Below are the code and all the weights of a small trained network. Each question names an input and a target symbol and asks about switching units off, where a switched-off unit gives its printed mean instead of its output.

import numpy as np


def w(rows, s, z=0):
    codes = np.array(rows[::2]) - 128.0
    scale = np.full(codes.shape[1], s)
    scale[-1] = z or s
    return codes * scale


def f(y):
    return np.maximum(y, 0)


def softmax(a):
    e = np.exp(a - a.max(-1, keepdims=True))
    return e / e.sum(-1, keepdims=True)


def log_softmax(a):
    a = a - a.max(-1, keepdims=True)
    return a - np.log(np.exp(a).sum(-1, keepdims=True))


def net(x, mask):
    ids = ['ΔΘΞΣΨΩαβγεζμπτ'.index(c) for c in x.split()]
    T = len(ids)
    res = E[ids] + P[:T]
    r = res
    for j in range(3):
        rows = slice(2 * j, 2 * j + 2)
        q, k, v = (r @ M[0][rows].T for M in (Q, K, V))
        z = softmax(np.where(np.tri(T) > 0, q @ k.T / 2**0.5, -1e9)) @ v
        o = O[0][rows]
        res = res + np.where(mask[j], z, o[:, -1]) @ o[:, :-1]
    y = f(res @ A[0][:, :-1].T + A[0][:, -1])
    res = res + np.where(mask[3:7], y, B[0][:, -1]) @ B[0][:, :-1]
    return log_softmax(res[-1] @ U[:, :-1].T + U[:, -1])


Q, K, V, O, A, B = {}, {}, {}, {}, {}, {}
E = w([
[99,51,183,121,215],'Δ',
[206,151,122,158,158],'Θ',
[102,99,247,170,163],'Ξ',
[120,92,115,229,136],'Σ',
[135,3,94,144,158],'Ψ',
[175,96,21,81,204],'Ω',
[64,149,50,39,139],'α',
[137,98,197,94,44],'β',
[6,157,133,101,174],'γ',
[187,60,138,57,99],'ε',
[144,45,255,31,152],'ζ',
[168,50,76,113,7],'μ',
[32,76,73,191,113],'π',
[133,187,141,86,191],'τ',
],0.019)
P = w([
[213,36,213,1,99],'0',
[205,67,188,16,106],'1',
[205,83,163,23,118],'2',
[200,103,137,33,118],'3',
[199,119,114,39,124],'4',
[194,136,98,49,132],'5',
[199,154,81,52,136],'6',
[198,166,81,51,137],'7',
],0.0069)
Q[0] = w([
[246,3,123,74,198],'h0',
[139,169,133,184,98],'h0',
[72,110,110,178,149],'h1',
[150,86,145,92,134],'h1',
[93,20,146,57,150],'h2',
[96,178,129,165,93],'h2',
],0.058)
K[0] = w([
[115,250,27,213,158],'h0',
[152,78,164,121,90],'h0',
[88,73,122,212,145],'h1',
[117,244,67,145,161],'h1',
[100,255,26,202,150],'h2',
[124,110,137,113,84],'h2',
],0.038)
V[0] = w([
[93,152,116,8,129],'h0',
[63,63,76,137,108],'h0',
[101,158,152,150,116],'h1',
[152,148,123,119,87],'h1',
[37,133,122,133,96],'h2',
[110,177,191,137,140],'h2',
],0.011)
O[0] = w([
[59,254,8,100,177,133],'h0',
[56,38,139,74,91,133],'h0',
[108,153,150,134,122,4],'h1',
[148,139,121,108,92,74],'h1',
[41,48,182,109,97,9],'h2',
[110,180,160,133,165,44],'h2',
],0.008,0.0036)
A[0] = w([
[161,149,165,7,162,2],'n0',
[125,188,206,43,140,192],'n1',
[149,114,128,84,184,89],'n2',
[92,135,108,213,122,145],'n3',
],0.021,0.0043)
B[0] = w([
[91,197,122,253,79,255],'n0',
[131,85,160,18,142,216],'n1',
[149,118,100,124,192,239],'n2',
[121,64,187,112,88,144],'n3',
],0.014,0.017)
U = w([
[81,121,164,169,196,136],'Δ',
[246,178,166,112,118,82],'Θ',
[172,145,195,47,147,95],'Ξ',
[183,97,194,155,100,152],'Σ',
[167,90,91,49,149,88],'Ψ',
[139,122,61,142,97,105],'Ω',
[76,142,77,108,93,133],'α',
[138,180,167,82,48,253],'β',
[92,136,134,43,137,153],'γ',
[113,157,127,180,68,106],'ε',
[74,183,212,170,105,21],'ζ',
[165,127,78,68,67,199],'μ',
[50,87,120,133,85,103],'π',
[167,201,126,44,136,183],'τ',
],0.011,0.008)

Each question gives the input, a string of symbols that net reads in full, and the target symbol t.
The units are the heads (2 rows each of Q, K, V and O) and the neurons (one row each of A and B). Each row of codes is followed by its name. A weight is (code - 128) times the scale printed after its matrix; where a second scale follows, it is the last column's (O, A, B and U).
mask holds one flag per unit, heads first, then neurons. A switched-off unit (its flag False) gives its mean, the last column of its rows in O or B, instead of its output. The means were averaged over made-up inputs and are rounded, as every weight is.
A unit's drop is (log p(t) with every unit on - log p(t) with that unit switched off) / (log p(t) with every unit on - log p(t) with every unit switched off).
The circuit of an input: a set's keep is (log p(t) with only the set's units on - log p(t) with every unit switched off) / (log p(t) with every unit on - log p(t) with every unit switched off). Starting from all 7 units, units are removed one at a time, each time the one whose removal leaves the highest keep (on an exact tie, the one counted first), for as long as the keep stays at least 0.8.
units of the circuit, in order: the units of the circuit, biggest drop first
unit that matters most: the unit with the biggest drop
k most important neurons: the k neurons with the biggest drops, biggest first
heads that matter: for each layer, one digit per head in row order, 1 if its drop is at least 0.15 and else 0, layers parted by /
drop when u is switched off: that unit's drop, to one decimal
input β τ Ψ π Ψ Ψ, target Ψ: heads that matter	000
input τ τ Ψ, target τ: units of the circuit, in order	h0; h2
input ζ τ Δ Δ Δ Δ γ Ξ, target γ: units of the circuit, in order	h0; n1; h2
input Ψ τ β Σ Δ Ω, target Ω: units of the circuit, in order	n1; h2
input Σ ε Θ Σ Σ β τ Ξ, target Ξ: units of the circuit, in order	n0
input Σ γ Δ π Δ μ, target π: units of the circuit, in order	h2; h0
input τ α γ Δ β ε Ω, target Ω: heads that matter	000
input τ τ τ β τ β Ξ, target τ: heads that matter	100
input Θ Δ Ψ, target Θ: units of the circuit, in order	h0; h2
input Θ ε β Δ Δ, target Θ: units of the circuit, in order	h0; h2
input Ψ Δ Ξ, target Ξ: units of the circuit, in order	n1; h2
input Σ β β Δ Δ Ψ, target Σ: 2 most important neurons	n1; n2
input Δ Σ μ Δ τ β μ, target τ: heads that matter	101
input Θ Ψ Ξ Δ Σ Δ Θ ζ, target Θ: unit that matters most	n1
input Σ γ Δ, target γ: units of the circuit, in order	n1; h0
input Δ Δ Δ β Δ Δ Σ ζ, target Σ: 3 most important neurons	n0; n1; n2
input Δ β τ Σ ε, target ε: 2 most important neurons	n0; n1
input Θ β μ, target Θ: 2 most important neurons	n0; n1
input Σ Δ Δ τ Δ Δ Δ ζ, target τ: 2 most important neurons	n1; n2
input Σ Ξ ε Δ π, target π: unit that matters most	n3
input Ψ β Δ π Ψ Δ Δ ζ, target π: 2 most important neurons	n0; n1
input Σ Δ Ψ ε Δ μ, target Σ: drop when h0 is switched off	1.5
input Δ Σ Δ Δ ζ, target ζ: drop when n0 is switched off	3.9
input β Δ Σ, target Σ: drop when n3 is switched off	0.0
